Here is a tiny trained network, its code and every weight. The questions are about switching its units off for an input and a target symbol, where a switched-off unit gives its printed mean instead of its output.

import numpy as np


def w(rows, s, z=0):
    codes = np.array(rows[::2]) - 128.0
    scale = np.full(codes.shape[1], s)
    scale[-1] = z or s
    return codes * scale


def norm(h):
    return h / np.sqrt((h * h).mean(-1, keepdims=True) + 1e-5)


def f(y):
    return y / 2 * (1 + np.tanh(0.7978845608 * (y + 0.044715 * y**3)))


def softmax(a):
    e = np.exp(a - a.max(-1, keepdims=True))
    return e / e.sum(-1, keepdims=True)


def log_softmax(a):
    a = a - a.max(-1, keepdims=True)
    return a - np.log(np.exp(a).sum(-1, keepdims=True))


def net(x, mask):
    ids = ['ΓΔΞΦαβεηθλπτω'.index(c) for c in x.split()]
    T = len(ids)
    res = E[ids] + P[:T]
    u = 0
    for l in range(3):
        r = norm(res)
        for j in range(3):
            rows = slice(2 * j, 2 * j + 2)
            q, k, v = (r @ M[l][rows].T for M in (Q, K, V))
            z = softmax(np.where(np.tri(T) > 0, q @ k.T / 2**0.5, -1e9)) @ v
            o = O[l][rows]
            res = res + np.where(mask[u + j], z, o[:, -1]) @ o[:, :-1]
        u += 3
        y = f(norm(res) @ A[l][:, :-1].T + A[l][:, -1])
        res = res + np.where(mask[u : u + 4], y, B[l][:, -1]) @ B[l][:, :-1]
        u += 4
    return log_softmax(norm(res)[-1] @ U[:, :-1].T + U[:, -1])


Q, K, V, O, A, B = {}, {}, {}, {}, {}, {}
E = w([
[72,228,134,60,5],'Γ',
[140,148,139,150,144],'Δ',
[143,168,141,155,142],'Ξ',
[156,146,140,141,134],'Φ',
[219,112,143,121,96],'α',
[85,114,137,135,190],'β',
[121,189,108,193,115],'ε',
[222,103,143,114,93],'η',
[132,233,52,220,175],'θ',
[55,122,85,181,176],'λ',
[119,51,143,98,189],'π',
[133,97,51,159,122],'τ',
[154,79,171,81,152],'ω',
],0.0025)
P = w([
[68,123,189,219,148],'0',
[106,140,177,218,155],'1',
[128,144,156,186,180],'2',
[133,146,166,141,178],'3',
[142,158,149,108,181],'4',
[153,155,133,64,183],'5',
[153,157,109,21,179],'6',
[147,167,91,11,175],'7',
[141,177,91,1,177],'8',
],0.00077)
Q[0] = w([
[15,74,2,77,116],'0.h0',
[237,186,249,187,159],'0.h0',
[79,165,93,20,79],'0.h1',
[123,85,140,157,65],'0.h1',
[200,232,99,124,178],'0.h2',
[223,222,167,103,182],'0.h2',
],0.0056)
K[0] = w([
[22,177,148,102,23],'0.h0',
[239,70,94,146,254],'0.h0',
[203,179,175,222,231],'0.h1',
[53,130,96,196,89],'0.h1',
[63,203,141,9,31],'0.h2',
[98,140,177,42,49],'0.h2',
],0.0051)
V[0] = w([
[111,207,175,48,22],'0.h0',
[98,130,122,73,115],'0.h0',
[74,130,50,184,197],'0.h1',
[88,180,112,183,46],'0.h1',
[102,205,144,48,178],'0.h2',
[131,253,156,115,54],'0.h2',
],0.0018)
O[0] = w([
[4,214,168,126,205,2],'0.h0',
[105,168,169,188,145,24],'0.h0',
[62,209,131,90,183,158],'0.h1',
[138,152,64,30,172,76],'0.h1',
[82,76,179,144,44,167],'0.h2',
[154,16,134,67,99,178],'0.h2',
],0.0018,0.00096)
A[0] = w([
[192,41,140,110,173,153],'0.n0',
[253,119,195,106,15,162],'0.n1',
[120,155,68,202,71,2],'0.n2',
[133,205,203,111,84,51],'0.n3',
],0.0021,0.00068)
B[0] = w([
[94,220,138,199,128,208],'0.n0',
[24,222,115,164,255,250],'0.n1',
[159,39,221,19,128,96],'0.n2',
[135,93,63,105,179,125],'0.n3',
],0.0016)
Q[1] = w([
[90,53,96,121,22],'1.h0',
[101,96,1,180,35],'1.h0',
[100,85,214,41,33],'1.h1',
[188,175,119,131,143],'1.h1',
[177,55,128,96,66],'1.h2',
[57,98,132,138,99],'1.h2',
],0.0067)
K[1] = w([
[126,137,133,237,193],'1.h0',
[175,64,85,249,220],'1.h0',
[130,192,180,255,139],'1.h1',
[137,86,50,122,186],'1.h1',
[124,171,106,102,18],'1.h2',
[63,68,105,179,101],'1.h2',
],0.0052)
V[1] = w([
[123,178,150,186,28],'1.h0',
[143,225,186,56,105],'1.h0',
[58,7,108,135,167],'1.h1',
[16,122,89,219,108],'1.h1',
[139,151,93,107,63],'1.h2',
[2,165,136,134,89],'1.h2',
],0.0022)
O[1] = w([
[23,147,64,36,5,133],'1.h0',
[6,68,116,225,27,153],'1.h0',
[193,54,89,93,226,78],'1.h1',
[66,155,37,25,158,161],'1.h1',
[156,131,184,112,215,10],'1.h2',
[245,169,170,160,155,43],'1.h2',
],0.0018,0.0014)
A[1] = w([
[110,90,111,159,155,125],'1.n0',
[217,19,142,80,47,76],'1.n1',
[135,126,251,56,143,95],'1.n2',
[70,4,131,53,95,6],'1.n3',
],0.0036,0.0018)
B[1] = w([
[174,207,154,134,90,162],'1.n0',
[161,244,173,167,135,2],'1.n1',
[102,91,3,222,82,51],'1.n2',
[182,110,169,154,235,34],'1.n3',
],0.0026,0.00083)
Q[2] = w([
[151,157,87,221,132],'2.h0',
[186,121,68,157,170],'2.h0',
[93,133,34,64,70],'2.h1',
[122,185,158,140,198],'2.h1',
[132,146,2,92,162],'2.h2',
[197,65,115,72,85],'2.h2',
],0.0077)
K[2] = w([
[111,76,143,255,214],'2.h0',
[199,87,162,174,130],'2.h0',
[115,224,132,14,154],'2.h1',
[176,99,91,178,203],'2.h1',
[150,78,18,150,106],'2.h2',
[29,33,142,114,138],'2.h2',
],0.0056)
V[2] = w([
[122,91,2,168,86],'2.h0',
[180,203,180,89,100],'2.h0',
[137,114,4,204,120],'2.h1',
[60,81,141,138,109],'2.h1',
[207,135,123,61,35],'2.h2',
[78,101,209,96,173],'2.h2',
],0.0023)
O[2] = w([
[84,11,110,170,48,223],'2.h0',
[103,225,62,78,156,63],'2.h0',
[121,88,50,145,34,245],'2.h1',
[144,93,96,81,169,177],'2.h1',
[253,147,171,76,101,2],'2.h2',
[48,89,185,103,147,44],'2.h2',
],0.0025,0.00076)
A[2] = w([
[77,178,228,152,115,134],'2.n0',
[211,40,202,171,114,3],'2.n1',
[180,1,133,85,245,132],'2.n2',
[173,139,187,152,251,190],'2.n3',
],0.0027,0.0026)
B[2] = w([
[206,139,141,168,112,153],'2.n0',
[2,191,18,180,110,2],'2.n1',
[192,202,126,110,70,97],'2.n2',
[145,36,136,135,114,122],'2.n3',
],0.0026,0.00097)
U = w([
[81,199,130,38,19,130],'Γ',
[110,38,89,254,41,175],'Δ',
[86,196,55,169,96,79],'Ξ',
[80,80,198,98,74,85],'Φ',
[204,176,207,165,68,124],'α',
[113,96,157,104,137,2],'β',
[160,106,229,4,114,97],'ε',
[197,188,207,175,75,101],'η',
[237,128,24,58,109,202],'θ',
[47,228,196,176,220,179],'λ',
[151,61,185,99,231,108],'π',
[73,85,29,32,220,67],'τ',
[213,43,190,152,169,177],'ω',
],0.0082,0.004)

Each question gives the input, a string of symbols that net reads in full, and the target symbol t.
The units are the heads (2 rows each of Q, K, V and O) and the neurons (one row each of A and B). Each row of codes is followed by its name. A weight is (code - 128) times the scale printed after its matrix; where a second scale follows, it is the last column's (O, A, B and U).
mask holds one flag per unit, layer by layer, with each layer's heads first. A switched-off unit (its flag False) gives its mean, the last column of its rows in O or B, instead of its output. The means were averaged over made-up inputs and are rounded, as every weight is.
A unit's drop is (log p(t) with every unit on - log p(t) with that unit switched off) / (log p(t) with every unit on - log p(t) with every unit switched off).
The circuit of an input: a set's keep is (log p(t) with only the set's units on - log p(t) with every unit switched off) / (log p(t) with every unit on - log p(t) with every unit switched off). Starting from the 12 units with the biggest drops (on a tie, the unit counted first), units are removed one at a time, each time the one whose removal leaves the highest keep (on an exact tie, the one counted first), for as long as the keep stays at least 0.8.
circuit, biggest first: the units of the circuit, biggest drop first
unit that matters most: the unit with the biggest drop
top k neurons: the k neurons with the biggest drops, biggest first
which heads matter: for each layer, one digit per head in row order, 1 if its drop is at least 0.15 and else 0, layers parted by /
input τ Φ η, target θ: which heads matter : 000 / 001 / 100
input Δ β π β, target ω: top neuron : [0.n1]
input η τ Δ λ Φ Ξ, target τ: which heads matter : 000 / 011 / 000
input Δ Φ ε, target Γ: top 3 neurons : [1.n2 0.n1 0.n2]
input ω ω π, target Δ: which heads matter : 001 / 100 / 000
input Δ ε Δ ε, target Γ: which heads matter : 000 / 010 / 000
input τ λ Φ, target θ: which heads matter : 100 / 100 / 000
input λ Φ Δ Φ ω Φ α, target Δ: which heads matter : 000 / 010 / 000
input τ τ Ξ Φ, target θ: which heads matter : 100 / 100 / 001
input Φ Φ ω τ α, target Δ: circuit, biggest first : [1.n2 2.h0 2.n1]
input Δ Ξ Φ Φ Δ Δ, target λ: which heads matter : 000 / 000 / 110
input Φ ω Φ Δ Φ η, target α: which heads matter : 000 / 010 / 100
input τ π Φ Φ Φ, target λ: top 3 neurons : [1.n3 2.n2 1.n2]
input Φ Φ β, target π: top 3 neurons : [1.n2 2.n3 0.n1]
input Φ Ξ τ, target θ: unit that matters most : 1.n2
input λ λ ε ω Φ Δ Φ τ θ, target θ: which heads matter : 000 / 100 / 001
input Δ ω Φ Ξ τ λ λ, target θ: top 2 neurons : [0.n1 2.n2]
input ω Φ λ Φ β Δ Φ Δ, target λ: which heads matter : 001 / 000 / 010
input β Φ Φ Δ ω λ, target Δ: which heads matter : 100 / 011 / 100
input Φ Ξ Δ π Δ Φ, target ω: unit that matters most : 1.h1
input ω ω Ξ, target Δ: which heads matter : 001 / 100 / 000
input τ Δ Φ Ξ π Φ Γ ω, target ω: which heads matter : 000 / 100 / 110
input τ α Φ Δ λ ω Φ Φ, target Δ: which heads matter : 000 / 110 / 010
input Δ Φ θ Φ λ, target τ: top 3 neurons : [1.n2 0.n1 0.n0]
input Φ Φ Φ Φ Φ, target λ: top 2 neurons : [0.n1 1.n2]
input α Γ Φ ε, target ε: top 2 neurons : [0.n2 1.n2]
input Φ Φ Φ η Φ π Δ, target ω: circuit, biggest first : [1.h1]
input Φ Δ λ Γ θ ω, target ω: top 2 neurons : [1.n3 2.n2]
input Φ Φ τ Φ β ω λ, target Δ: top 2 neurons : [1.n2 1.n0]
